Here is a tiny trained network, its code and every weight. The questions are about switching its units off for an input and a class, where a switched-off unit gives its printed mean instead of its output.

import numpy as np


def w(rows, s, z=0):
    codes = np.array(rows[::2]) - 128.0
    scale = np.full(codes.shape[1], s)
    scale[-1] = z or s
    return codes * scale


def f(y):
    return np.maximum(y, 0)


def log_softmax(a):
    a = a - a.max(-1, keepdims=True)
    return a - np.log(np.exp(a).sum(-1, keepdims=True))


def net(x, mask):
    res = np.array(x, float).reshape(1, 6) / 4 @ E
    y = f(res @ A[0][:, :-1].T + A[0][:, -1])
    res = res + np.where(mask, y, B[0][:, -1]) @ B[0][:, :-1]
    return log_softmax(res[-1] @ U[:, :-1].T + U[:, -1])


A, B = {}, {}
E = w([
[10,228,50,66,96,213,77,233,231],'x0',
[186,69,203,217,49,73,239,211,251],'x1',
[134,125,132,137,128,135,108,137,125],'x2',
[122,126,129,143,135,130,126,124,134],'x3',
[154,139,82,125,144,91,130,115,162],'x4',
[119,131,151,114,112,133,113,112,131],'x5',
],0.015)
A[0] = w([
[215,38,189,170,99,27,168,60,153,191],'n1',
[92,139,159,134,27,90,153,216,219,70],'n2',
[177,177,23,56,171,96,80,46,51,248],'n3',
[6,215,45,50,186,193,54,132,96,185],'n4',
[186,31,142,131,144,123,138,67,37,236],'n5',
[49,189,84,126,123,203,128,210,204,135],'n6',
[75,177,106,109,77,185,157,210,230,67],'n7',
[93,194,14,112,188,161,95,112,33,229],'n8',
[225,54,241,149,8,52,163,158,235,120],'n9',
[209,104,167,125,215,98,138,6,45,214],'n10',
[48,180,130,153,56,103,128,225,220,59],'n11',
[64,162,48,98,154,200,61,132,94,123],'n12',
[246,58,204,202,93,109,174,174,152,110],'n13',
],0.013,0.012)
B[0] = w([
[202,114,49,192,194,198,214,54,82,218],'n1',
[83,129,32,123,220,227,147,195,181,190],'n2',
[126,107,240,179,70,71,89,56,79,214],'n3',
[20,206,165,55,33,49,21,174,57,254],'n4',
[191,82,215,228,155,40,102,6,76,199],'n5',
[19,139,59,20,78,201,41,215,173,215],'n6',
[58,87,42,42,97,179,98,209,204,201],'n7',
[112,64,207,181,35,25,24,42,170,223],'n8',
[190,194,46,175,229,221,244,158,121,234],'n9',
[199,74,240,222,74,78,106,38,91,211],'n10',
[64,94,23,69,69,177,100,210,142,194],'n11',
[88,155,179,106,30,47,87,75,86,208],'n12',
[216,132,70,163,191,230,215,105,142,210],'n13',
],0.013,0.054)
U = w([
[188,44,217,187,123,71,73,61,83,238],'0',
[53,203,144,79,28,80,28,175,183,149],'1',
[228,83,128,156,141,162,218,101,132,67],'2',
[71,171,9,83,76,180,122,230,229,1],'3',
],0.015,0.011)

Each question gives the input, the list of numbers given to net, and the class t.
The units are the neurons (one row each of A and B). Each row of codes is followed by its name. A weight is (code - 128) times the scale printed after its matrix; where a second scale follows, it is the last column's (A, B and U).
mask holds one flag per neuron, in row order. A switched-off neuron (its flag False) gives its mean, the last column of its row in B, instead of its output. The means were averaged over made-up inputs and are rounded, as every weight is.
A unit's drop is (log p(t) with every unit on - log p(t) with that unit switched off) / (log p(t) with every unit on - log p(t) with every unit switched off).
unit that matters most: the unit with the biggest drop
top k neurons: the k neurons with the biggest drops, biggest first
drop of u: that unit's drop, to one decimal
input [-2,0,-4,-3,-4,1], class 0: top 2 neurons -> n9, n2
input [0,8,-7,-2,-3,6], class 2: top 2 neurons -> n6, n4
input [3,1,6,-2,-5,3], class 3: unit that matters most -> n8
input [0,0,5,-3,2,-3], class 0: top 2 neurons -> n4, n6
input [0,7,-8,3,1,8], class 2: top 3 neurons -> n6, n4, n1
input [0,4,3,0,8,-7], class 2: top 2 neurons -> n6, n4
input [-4,1,-1,2,5,-1], class 2: top 2 neurons -> n8, n4
input [-3,-7,-2,-4,-3,6], class 0: drop of n9 -> 0.0
input [-8,8,4,-1,-4,3], class 2: drop of n9 -> 0.0
input [0,8,-6,4,4,-1], class 2: drop of n13 -> 0.5
